Here is a tiny trained network, its code and every weight. The questions are about switching its units off for an input and a target symbol, where a switched-off unit gives its printed mean instead of its output.

import numpy as np


def w(rows, s, z=0):
    codes = np.array(rows[::2]) - 128.0
    scale = np.full(codes.shape[1], s)
    scale[-1] = z or s
    return codes * scale


def f(y):
    return y / 2 * (1 + np.tanh(0.7978845608 * (y + 0.044715 * y**3)))


def softmax(a):
    e = np.exp(a - a.max(-1, keepdims=True))
    return e / e.sum(-1, keepdims=True)


def log_softmax(a):
    a = a - a.max(-1, keepdims=True)
    return a - np.log(np.exp(a).sum(-1, keepdims=True))


def net(x, mask):
    ids = ['ΓΞΣδεζθμπτφ'.index(c) for c in x.split()]
    T = len(ids)
    res = E[ids] + P[:T]
    u = 0
    for l in range(3):
        r = res
        for j in range(3):
            rows = slice(3 * j, 3 * j + 3)
            q, k, v = (r @ M[l][rows].T for M in (Q, K, V))
            z = softmax(np.where(np.tri(T) > 0, q @ k.T / 3**0.5, -1e9)) @ v
            o = O[l][rows]
            res = res + np.where(mask[u + j], z, o[:, -1]) @ o[:, :-1]
        u += 3
        y = f(res @ A[l][:, :-1].T + A[l][:, -1])
        res = res + np.where(mask[u : u + 4], y, B[l][:, -1]) @ B[l][:, :-1]
        u += 4
    return log_softmax(res[-1] @ U[:, :-1].T + U[:, -1])


Q, K, V, O, A, B = {}, {}, {}, {}, {}, {}
E = w([
[112,149,120],'Γ',
[119,147,103],'Ξ',
[85,112,76],'Σ',
[6,100,161],'δ',
[124,157,153],'ε',
[116,146,95],'ζ',
[137,87,26],'θ',
[60,143,132],'μ',
[80,164,176],'π',
[150,127,100],'τ',
[64,128,63],'φ',
],0.016)
P = w([
[163,68,203],'0',
[86,242,57],'1',
[162,28,178],'2',
[104,233,100],'3',
[156,26,178],'4',
[66,193,72],'5',
[121,8,135],'6',
[91,199,86],'7',
[108,8,137],'8',
],0.011)
Q[0] = w([
[26,168,61],'0.h1',
[82,152,165],'0.h1',
[151,48,85],'0.h1',
[30,57,104],'0.h2',
[130,215,166],'0.h2',
[149,2,123],'0.h2',
[15,68,83],'0.h3',
[38,180,130],'0.h3',
[34,234,84],'0.h3',
],0.0083)
K[0] = w([
[95,49,88],'0.h1',
[163,254,118],'0.h1',
[144,56,130],'0.h1',
[31,100,194],'0.h2',
[75,142,154],'0.h2',
[214,106,51],'0.h2',
[119,64,154],'0.h3',
[216,215,133],'0.h3',
[116,55,138],'0.h3',
],0.007)
V[0] = w([
[110,8,121],'0.h1',
[90,229,116],'0.h1',
[9,69,186],'0.h1',
[185,205,99],'0.h2',
[37,73,185],'0.h2',
[150,112,110],'0.h2',
[159,64,92],'0.h3',
[51,141,26],'0.h3',
[139,175,205],'0.h3',
],0.011)
O[0] = w([
[151,80,255,253],'0.h1',
[109,67,79,90],'0.h1',
[80,122,119,236],'0.h1',
[87,129,110,33],'0.h2',
[153,203,114,226],'0.h2',
[123,131,145,127],'0.h2',
[198,209,151,193],'0.h3',
[55,43,43,226],'0.h3',
[165,189,204,28],'0.h3',
],0.007,0.0047)
A[0] = w([
[198,102,46,140],'0.n1',
[254,50,87,165],'0.n2',
[101,37,151,138],'0.n3',
[174,53,84,254],'0.n4',
],0.01,0.0047)
B[0] = w([
[122,252,101,163],'0.n1',
[116,197,122,192],'0.n2',
[148,3,44,237],'0.n3',
[2,115,197,254],'0.n4',
],0.0065,0.0068)
Q[1] = w([
[142,82,195],'1.h1',
[95,248,133],'1.h1',
[248,28,63],'1.h1',
[68,138,41],'1.h2',
[21,167,89],'1.h2',
[73,1,55],'1.h2',
[234,57,214],'1.h3',
[112,229,139],'1.h3',
[74,96,194],'1.h3',
],0.0069)
K[1] = w([
[139,4,150],'1.h1',
[189,107,199],'1.h1',
[95,75,144],'1.h1',
[135,117,55],'1.h2',
[195,65,120],'1.h2',
[183,129,184],'1.h2',
[157,78,144],'1.h3',
[68,154,54],'1.h3',
[207,143,193],'1.h3',
],0.015)
V[1] = w([
[119,67,151],'1.h1',
[205,142,117],'1.h1',
[3,126,47],'1.h1',
[30,123,36],'1.h2',
[73,56,153],'1.h2',
[3,178,156],'1.h2',
[117,2,141],'1.h3',
[111,184,214],'1.h3',
[207,156,194],'1.h3',
],0.0092)
O[1] = w([
[67,140,69,153],'1.h1',
[92,12,51,55],'1.h1',
[224,147,234,254],'1.h1',
[23,71,136,105],'1.h2',
[241,121,153,209],'1.h2',
[29,254,174,171],'1.h2',
[177,37,209,61],'1.h3',
[105,159,33,180],'1.h3',
[210,144,157,110],'1.h3',
],0.0053,0.0094)
A[1] = w([
[178,199,39,252],'1.n1',
[186,42,215,253],'1.n2',
[121,143,119,192],'1.n3',
[179,180,251,174],'1.n4',
],0.011,0.0038)
B[1] = w([
[95,109,129,232],'1.n1',
[140,69,115,253],'1.n2',
[7,160,75,158],'1.n3',
[94,94,124,206],'1.n4',
],0.012,0.011)
Q[2] = w([
[113,202,72],'2.h1',
[254,181,186],'2.h1',
[217,165,170],'2.h1',
[11,131,143],'2.h2',
[164,54,196],'2.h2',
[76,80,232],'2.h2',
[134,117,89],'2.h3',
[187,221,123],'2.h3',
[177,100,85],'2.h3',
],0.0089)
K[2] = w([
[205,189,164],'2.h1',
[109,143,135],'2.h1',
[115,65,184],'2.h1',
[152,130,186],'2.h2',
[133,52,143],'2.h2',
[160,9,151],'2.h2',
[146,191,3],'2.h3',
[129,150,173],'2.h3',
[122,114,118],'2.h3',
],0.012)
V[2] = w([
[210,74,192],'2.h1',
[146,225,142],'2.h1',
[255,142,66],'2.h1',
[13,121,198],'2.h2',
[234,77,166],'2.h2',
[130,168,191],'2.h2',
[44,130,118],'2.h3',
[116,69,40],'2.h3',
[201,143,78],'2.h3',
],0.0081)
O[2] = w([
[107,116,226,12],'2.h1',
[85,3,109,98],'2.h1',
[218,127,238,12],'2.h1',
[84,148,102,196],'2.h2',
[130,114,58,93],'2.h2',
[92,63,152,88],'2.h2',
[180,114,114,250],'2.h3',
[164,219,168,221],'2.h3',
[213,197,149,48],'2.h3',
],0.0065,0.016)
A[2] = w([
[159,255,34,3],'2.n1',
[64,195,143,195],'2.n2',
[97,90,82,164],'2.n3',
[230,170,30,123],'2.n4',
],0.0089,0.0031)
B[2] = w([
[112,168,243,249],'2.n1',
[254,143,60,217],'2.n2',
[237,80,141,226],'2.n3',
[17,225,172,189],'2.n4',
],0.0076,0.02)
U = w([
[62,140,162,113],'Γ',
[123,172,124,117],'Ξ',
[250,105,164,159],'Σ',
[104,84,91,136],'δ',
[195,187,171,91],'ε',
[138,169,92,174],'ζ',
[193,67,97,154],'θ',
[65,99,92,102],'μ',
[216,189,71,141],'π',
[132,181,211,2],'τ',
[54,91,190,162],'φ',
],0.014,0.0086)

Each question gives the input, a string of symbols that net reads in full, and the target symbol t.
The units are the heads (3 rows each of Q, K, V and O) and the neurons (one row each of A and B). Each row of codes is followed by its name. A weight is (code - 128) times the scale printed after its matrix; where a second scale follows, it is the last column's (O, A, B and U).
mask holds one flag per unit, layer by layer, with each layer's heads first. A switched-off unit (its flag False) gives its mean, the last column of its rows in O or B, instead of its output. The means were averaged over made-up inputs and are rounded, as every weight is.
A unit's drop is (log p(t) with every unit on - log p(t) with that unit switched off) / (log p(t) with every unit on - log p(t) with every unit switched off).
The circuit of an input: a set's keep is (log p(t) with only the set's units on - log p(t) with every unit switched off) / (log p(t) with every unit on - log p(t) with every unit switched off). Starting from the 12 units with the biggest drops (on a tie, the unit counted first), units are removed one at a time, each time the one whose removal leaves the highest keep (on an exact tie, the one counted first), for as long as the keep stays at least 0.8.
circuit, biggest first: the units of the circuit, biggest drop first
most important unit: the unit with the biggest drop
top k neurons: the k neurons with the biggest drops, biggest first
k most important neurons of layer l: the k neurons of layer l with the biggest drops, biggest first
heads that matter: for each layer, one digit per head in row order, 1 if its drop is at least 0.15 and else 0, layers parted by /
input Σ δ τ Γ ε, target Σ: circuit, biggest first : [1.h3]
input Γ Ξ τ π Ξ, target Γ: heads that matter : 101 / 100 / 100
input φ μ δ μ δ τ θ, target φ: heads that matter : 100 / 100 / 100
input π ζ δ φ φ δ Σ, target π: circuit, biggest first : [0.h3; 1.h2]
input θ Σ Γ ε ζ τ Σ τ μ, target θ: circuit, biggest first : [2.n1; 2.n4]
input τ Σ Σ μ Γ, target τ: top 2 neurons : [2.n1; 2.n4]
input ζ π μ Ξ ζ θ θ δ δ, target ζ: top 4 neurons : [0.n3; 2.n4; 0.n4; 2.n3]
input θ Σ δ Σ μ Σ φ, target θ: circuit, biggest first : [2.n1; 2.n4]
input ε τ Ξ Σ φ μ Ξ, target ε: heads that matter : 001 / 111 / 010
input ζ π Σ Σ ε, target ζ: 3 most important neurons of layer 2 : [2.n4; 2.n3; 2.n2]
input Γ ζ τ δ τ Γ Σ, target Γ: top 4 neurons : [2.n4; 0.n3; 2.n1; 2.n2]
input Σ τ Σ φ ζ, target Σ: circuit, biggest first : [2.h1; 1.n2; 1.h3]
input θ ζ θ, target θ: circuit, biggest first : [1.h3; 2.n1]
input φ ε θ θ τ, target φ: circuit, biggest first : [2.n2; 1.h3]
input μ θ ζ Ξ Σ δ Ξ Σ Σ, target μ: heads that matter : 111 / 011 / 100
input π Ξ δ, target π: heads that matter : 001 / 001 / 010
input φ τ Γ μ Σ φ Σ ζ Σ, target φ: circuit, biggest first : [2.n2; 1.h3]
input θ μ δ τ μ θ Σ, target θ: top 2 neurons : [0.n2; 0.n4]
input ε θ π Σ τ, target ε: most important unit : 0.h3
input μ Σ θ, target μ: top neuron : [0.n3]
input Σ φ μ μ Σ Ξ θ ε Γ, target Σ: circuit, biggest first : [1.h1; 0.h1; 1.h3]
input Γ δ φ μ Σ μ π, target Γ: heads that matter : 101 / 101 / 100
